Below is a small trained network, with its code and all its weights. Each question gives an input and a class and asks what happens when units are switched off, that is, made to give their printed mean instead of their output.

import numpy as np


def w(rows, s, z=0):
    codes = np.array(rows[::2]) - 128.0
    scale = np.full(codes.shape[1], s)
    scale[-1] = z or s
    return codes * scale


def norm(h):
    return h / np.sqrt((h * h).mean(-1, keepdims=True) + 1e-5)


def f(y):
    return y / 2 * (1 + np.tanh(0.7978845608 * (y + 0.044715 * y**3)))


def log_softmax(a):
    a = a - a.max(-1, keepdims=True)
    return a - np.log(np.exp(a).sum(-1, keepdims=True))


def net(x, mask):
    res = np.array(x, float).reshape(1, 7) / 4 @ E
    u = 0
    for l in range(4):
        y = f(norm(res) @ A[l][:, :-1].T + A[l][:, -1])
        res = res + np.where(mask[u : u + 4], y, B[l][:, -1]) @ B[l][:, :-1]
        u += 4
    return log_softmax(norm(res)[-1] @ U[:, :-1].T + U[:, -1])


A, B = {}, {}
E = w([
[184,164,159,67,50,171,39,193,165],'x0',
[212,83,67,205,153,194,79,94,112],'x1',
[11,63,80,130,138,111,95,42,116],'x2',
[137,189,186,116,50,159,154,126,156],'x3',
[135,155,154,126,99,124,113,27,2],'x4',
[141,31,121,109,104,87,156,143,60],'x5',
[174,163,174,116,124,123,114,168,254],'x6',
],0.0047)
A[0] = w([
[163,192,86,253,162,153,166,154,119,121],'0.n0',
[93,150,102,153,134,145,167,182,244,123],'0.n1',
[57,148,145,177,143,106,114,161,203,4],'0.n2',
[173,233,93,86,106,165,71,75,112,121],'0.n3',
],0.0055,0.0024)
B[0] = w([
[180,126,175,153,124,47,152,210,30,199],'0.n0',
[85,85,31,186,90,68,141,115,107,254],'0.n1',
[65,141,135,186,116,131,163,140,177,156],'0.n2',
[178,2,222,191,97,158,44,137,146,235],'0.n3',
],0.006,0.0025)
A[1] = w([
[158,91,60,114,109,181,163,91,64,120],'1.n0',
[131,237,3,98,110,113,163,199,244,4],'1.n1',
[200,194,114,158,153,152,178,227,104,91],'1.n2',
[38,166,151,61,109,134,109,217,200,196],'1.n3',
],0.0049,0.003)
B[1] = w([
[57,119,152,150,129,43,166,144,252,178],'1.n0',
[67,128,195,123,61,150,63,111,48,202],'1.n1',
[96,3,16,120,115,138,172,194,121,182],'1.n2',
[179,242,57,192,99,161,191,174,53,254],'1.n3',
],0.0063,0.0028)
A[2] = w([
[69,14,96,205,155,116,99,98,34,254],'2.n0',
[96,123,124,152,130,150,1,139,158,44],'2.n1',
[197,6,53,131,169,69,163,227,168,124],'2.n2',
[153,127,196,21,18,101,111,166,45,169],'2.n3',
],0.0054,0.0013)
B[2] = w([
[182,184,59,65,109,115,101,207,135,254],'2.n0',
[234,119,97,67,190,243,194,65,130,145],'2.n1',
[225,253,95,120,180,131,236,162,175,213],'2.n2',
[203,125,46,62,255,126,168,60,173,199],'2.n3',
],0.0064,0.0059)
A[3] = w([
[186,53,232,100,153,254,79,100,123,2],'3.n0',
[253,152,53,174,111,212,85,157,112,238],'3.n1',
[147,132,162,98,128,77,208,73,138,161],'3.n2',
[61,64,83,4,190,32,50,129,49,88],'3.n3',
],0.0048,0.0014)
B[3] = w([
[57,145,199,130,79,80,119,62,117,164],'3.n0',
[160,128,101,91,195,112,156,120,135,255],'3.n1',
[158,10,135,118,146,169,78,114,183,148],'3.n2',
[123,161,156,182,80,164,139,197,125,180],'3.n3',
],0.011,0.0062)
U = w([
[6,139,128,191,81,115,139,175,114,46],'0',
[142,85,218,88,153,134,104,27,161,27],'1',
[190,146,74,95,166,124,162,174,143,248],'2',
],0.014,0.0014)

Each question gives the input, the list of numbers given to net, and the class t.
The units are the neurons (one row each of A and B). Each row of codes is followed by its name. A weight is (code - 128) times the scale printed after its matrix; where a second scale follows, it is the last column's (A, B and U).
mask holds one flag per neuron, layer by layer. A switched-off neuron (its flag False) gives its mean, the last column of its row in B, instead of its output. The means were averaged over made-up inputs and are rounded, as every weight is.
A unit's drop is (log p(t) with every unit on - log p(t) with that unit switched off) / (log p(t) with every unit on - log p(t) with every unit switched off).
The circuit of an input: a set's keep is (log p(t) with only the set's units on - log p(t) with every unit switched off) / (log p(t) with every unit on - log p(t) with every unit switched off). Starting from the 12 units with the biggest drops (on a tie, the unit counted first), units are removed one at a time, each time the one whose removal leaves the highest keep (on an exact tie, the one counted first), for as long as the keep stays at least 0.8.
circuit, biggest first: the units of the circuit, biggest drop first
top k neurons: the k neurons with the biggest drops, biggest first
top k neurons in layer l: the k neurons of layer l with the biggest drops, biggest first
input [-8,0,5,-1,6,8,-2], class 0: circuit, biggest first -> [3.n3; 3.n1]
input [-8,1,6,3,-4,4,-4], class 0: top 2 neurons -> [3.n1; 2.n3]
input [-2,-3,6,-7,0,-4,4], class 0: top 3 neurons -> [2.n2; 0.n3; 3.n1]
input [-3,-4,0,0,4,-2,5], class 1: top 3 neurons -> [2.n0; 1.n2; 3.n3]
input [1,-1,7,-3,6,3,4], class 0: circuit, biggest first -> [3.n3]
input [2,4,3,2,5,-8,-7], class 1: top 2 neurons -> [0.n3; 3.n0]
input [5,3,-6,-1,6,0,8], class 1: circuit, biggest first -> [0.n3; 3.n0; 2.n0]
input [4,6,2,2,0,1,8], class 1: top 3 neurons in layer 2 -> [2.n0; 2.n1; 2.n3]
input [7,8,0,1,0,-3,-8], class 1: top 3 neurons -> [0.n3; 3.n0; 0.n1]
input [3,0,-3,0,5,-8,7], class 1: top 2 neurons -> [0.n3; 3.n0]
input [4,-3,1,-4,3,-8,-8], class 1: top 3 neurons -> [0.n3; 3.n0; 0.n1]
input [7,1,-6,5,8,4,6], class 1: top 2 neurons in layer 2 -> [2.n0; 2.n2]
input [-8,2,4,-7,5,5,-4], class 0: top 2 neurons in layer 3 -> [3.n3; 3.n1]
input [8,-6,-4,-2,6,-5,-5], class 1: top neuron in layer 0 -> [0.n3]
input [-6,3,7,8,-8,2,6], class 0: top 2 neurons in layer 0 -> [0.n2; 0.n3]
